Below is a small trained network, with its code and all its weights. Each question gives an input and a class and asks what happens when units are switched off, that is, made to give their printed mean instead of their output.

import numpy as np


def w(rows, s, z=0):
    codes = np.array(rows[::2]) - 128.0
    scale = np.full(codes.shape[1], s)
    scale[-1] = z or s
    return codes * scale


def f(y):
    return np.maximum(y, 0)


def log_softmax(a):
    a = a - a.max(-1, keepdims=True)
    return a - np.log(np.exp(a).sum(-1, keepdims=True))


def net(x, mask):
    res = np.array(x, float).reshape(1, 8) / 4 @ E
    y = f(res @ A[0][:, :-1].T + A[0][:, -1])
    res = res + np.where(mask, y, B[0][:, -1]) @ B[0][:, :-1]
    return log_softmax(res[-1] @ U[:, :-1].T + U[:, -1])


A, B = {}, {}
E = w([
[97,165,123,95,44],'x0',
[128,129,127,128,126],'x1',
[137,154,117,255,96],'x2',
[95,32,10,122,93],'x3',
[180,44,208,142,70],'x4',
[130,129,126,129,127],'x5',
[223,165,85,108,113],'x6',
[125,129,128,128,125],'x7',
],0.0094)
A[0] = w([
[184,75,166,149,68,78],'N1',
[218,181,80,146,93,91],'N2',
[125,56,69,186,95,98],'N3',
[139,115,79,132,145,165],'N4',
[140,97,112,82,129,67],'N5',
[125,87,64,120,94,27],'N6',
[117,179,126,93,46,171],'N7',
[15,133,184,144,114,167],'N8',
[126,178,102,219,125,115],'N9',
[110,55,52,129,107,39],'N10',
[104,158,100,118,154,36],'N11',
[124,113,117,127,122,78],'N12',
[150,72,161,159,118,90],'N13',
[159,179,180,130,132,8],'N14',
[177,141,95,146,149,150],'N15',
[96,100,105,112,116,53],'N16',
[134,181,238,136,179,1],'N17',
[131,131,136,222,122,73],'N18',
[83,103,152,144,129,70],'N19',
[121,73,62,171,106,11],'N20',
[131,119,133,75,142,32],'N21',
[166,79,168,101,116,65],'N22',
[103,158,137,107,52,21],'N23',
[150,135,110,229,52,74],'N24',
[151,104,173,122,92,62],'N25',
[106,206,76,150,194,66],'N26',
[95,185,93,120,159,34],'N27',
[154,80,92,161,171,73],'N28',
[110,133,93,116,38,134],'N29',
[134,71,76,95,118,47],'N30',
[169,78,114,182,215,231],'N31',
[149,128,106,214,94,26],'N32',
[168,84,120,136,207,38],'N33',
[194,119,111,47,146,121],'N34',
[181,152,112,86,137,43],'N35',
[128,207,191,125,112,27],'N36',
[91,158,113,128,63,113],'N37',
[158,106,113,156,211,45],'N38',
[194,149,99,124,105,223],'N39',
[33,127,159,184,172,107],'N40',
[139,166,175,103,138,48],'N41',
[125,75,159,9,162,15],'N42',
[115,139,127,195,122,64],'N43',
[85,146,97,137,165,94],'N44',
[141,100,182,84,119,73],'N45',
[115,78,192,139,109,99],'N46',
[176,80,154,155,89,90],'N47',
[146,99,155,120,106,48],'N48',
],0.012,0.0091)
B[0] = w([
[107,150,65,171,66,196],'N1',
[111,1,112,120,161,198],'N2',
[162,146,142,132,163,219],'N3',
[157,119,161,151,112,192],'N4',
[125,155,133,139,170,149],'N5',
[196,140,131,187,191,172],'N6',
[91,142,211,163,82,223],'N7',
[130,29,128,109,135,254],'N8',
[84,136,136,78,183,205],'N9',
[221,145,132,162,164,201],'N10',
[136,144,92,150,85,142],'N11',
[148,154,120,134,128,131],'N12',
[132,131,94,121,73,173],'N13',
[198,125,131,166,169,159],'N14',
[107,99,132,126,97,181],'N15',
[140,145,126,159,151,149],'N16',
[200,150,109,163,183,208],'N17',
[90,166,115,93,187,175],'N18',
[138,83,128,153,150,150],'N19',
[163,148,124,129,176,175],'N20',
[110,135,126,126,165,138],'N21',
[107,140,88,151,106,164],'N22',
[102,163,181,165,102,148],'N23',
[69,171,111,68,183,208],'N24',
[121,156,68,159,101,159],'N25',
[128,140,60,171,41,194],'N26',
[116,148,51,184,58,159],'N27',
[139,148,176,158,128,158],'N28',
[151,151,185,139,117,213],'N29',
[167,159,132,176,188,172],'N30',
[107,154,206,109,46,254],'N31',
[81,161,101,82,226,163],'N32',
[90,142,170,171,79,151],'N33',
[74,108,138,96,157,190],'N34',
[101,80,105,140,159,145],'N35',
[221,136,134,162,178,178],'N36',
[116,135,168,148,85,182],'N37',
[101,154,188,152,62,151],'N38',
[86,24,144,123,129,232],'N39',
[133,48,115,139,129,209],'N40',
[163,123,110,174,166,159],'N41',
[40,198,100,108,189,193],'N42',
[123,140,110,88,160,154],'N43',
[136,146,111,104,80,170],'N44',
[102,137,72,122,149,169],'N45',
[122,125,97,128,110,189],'N46',
[113,136,83,138,78,183],'N47',
[120,151,95,155,118,141],'N48',
],0.0093,0.0092)
U = w([
[202,137,114,151,162,79],'0',
[116,98,124,107,106,248],'1',
[59,147,97,89,159,91],'2',
[114,120,31,147,55,84],'3',
[121,95,137,108,103,218],'4',
[103,4,120,126,129,53],'5',
[100,140,205,133,77,91],'6',
],0.012,0.016)

Each question gives the input, the list of numbers given to net, and the class t.
The units are the neurons (one row each of A and B). Each row of codes is followed by its name. A weight is (code - 128) times the scale printed after its matrix; where a second scale follows, it is the last column's (A, B and U).
mask holds one flag per neuron, in row order. A switched-off neuron (its flag False) gives its mean, the last column of its row in B, instead of its output. The means were averaged over made-up inputs and are rounded, as every weight is.
A unit's drop is (log p(t) with every unit on - log p(t) with that unit switched off) / (log p(t) with every unit on - log p(t) with every unit switched off).
The circuit of an input: a set's keep is (log p(t) with only the set's units on - log p(t) with every unit switched off) / (log p(t) with every unit on - log p(t) with every unit switched off). Starting from the 12 units with the biggest drops (on a tie, the unit counted first), units are removed one at a time, each time the one whose removal leaves the highest keep (on an exact tie, the one counted first), for as long as the keep stays at least 0.8.
units of the circuit, in order: the units of the circuit, biggest drop first
unit that matters most: the unit with the biggest drop
k most important neurons: the k neurons with the biggest drops, biggest first
drop when u is switched off: that unit's drop, to one decimal
input [1,-1,-7,1,8,-3,7,3], class 3: unit that matters most	N1
input [6,6,-3,6,-5,-2,4,4], class 0: 2 most important neurons	N6, N10
input [-8,1,2,6,-8,-5,-8,-1], class 3: 3 most important neurons	N26, N27, N44
input [-1,2,1,-7,-2,4,-7,6], class 0: 3 most important neurons	N17, N36, N39
input [-1,-5,6,-5,-3,4,3,4], class 2: units of the circuit, in order	N9, N18
input [4,4,8,-4,4,0,-4,7], class 2: units of the circuit, in order	N24, N18
input [0,1,-6,1,5,4,3,2], class 2: 2 most important neurons	N42, N34
input [4,0,-7,-8,-4,8,-5,-2], class 0: units of the circuit, in order	N17, N36
input [-8,6,-2,0,-6,-5,4,7], class 6: 3 most important neurons	N31, N38, N33
input [8,7,-5,-4,6,0,-8,2], class 5: 3 most important neurons	N8, N31, N19
input [0,8,-7,-7,2,0,-3,0], class 0: 2 most important neurons	N17, N36
input [5,7,8,7,4,-1,2,-5], class 2: 2 most important neurons	N24, N32
input [-5,1,1,-1,3,2,7,-2], class 5: units of the circuit, in order	N2, N39
input [8,4,-6,-1,-4,7,6,3], class 6: units of the circuit, in order	N7
input [4,4,8,2,3,-3,4,0], class 2: units of the circuit, in order	N24, N32
input [8,1,-5,4,7,-6,4,6], class 6: 2 most important neurons	N7, N29
input [3,-7,-7,2,-4,-3,-8,3], class 5: 3 most important neurons	N8, N40, N24
input [-2,-6,-6,7,3,-6,-6,-3], class 0: 2 most important neurons	N10, N30
input [-2,4,-1,-4,-6,-5,2,4], class 3: units of the circuit, in order	N26, N27
input [4,-3,0,-6,-7,1,-1,-3], class 3: unit that matters most	N26
input [-3,-1,-7,-2,7,-4,0,5], class 2: drop when N16 is switched off	0.0
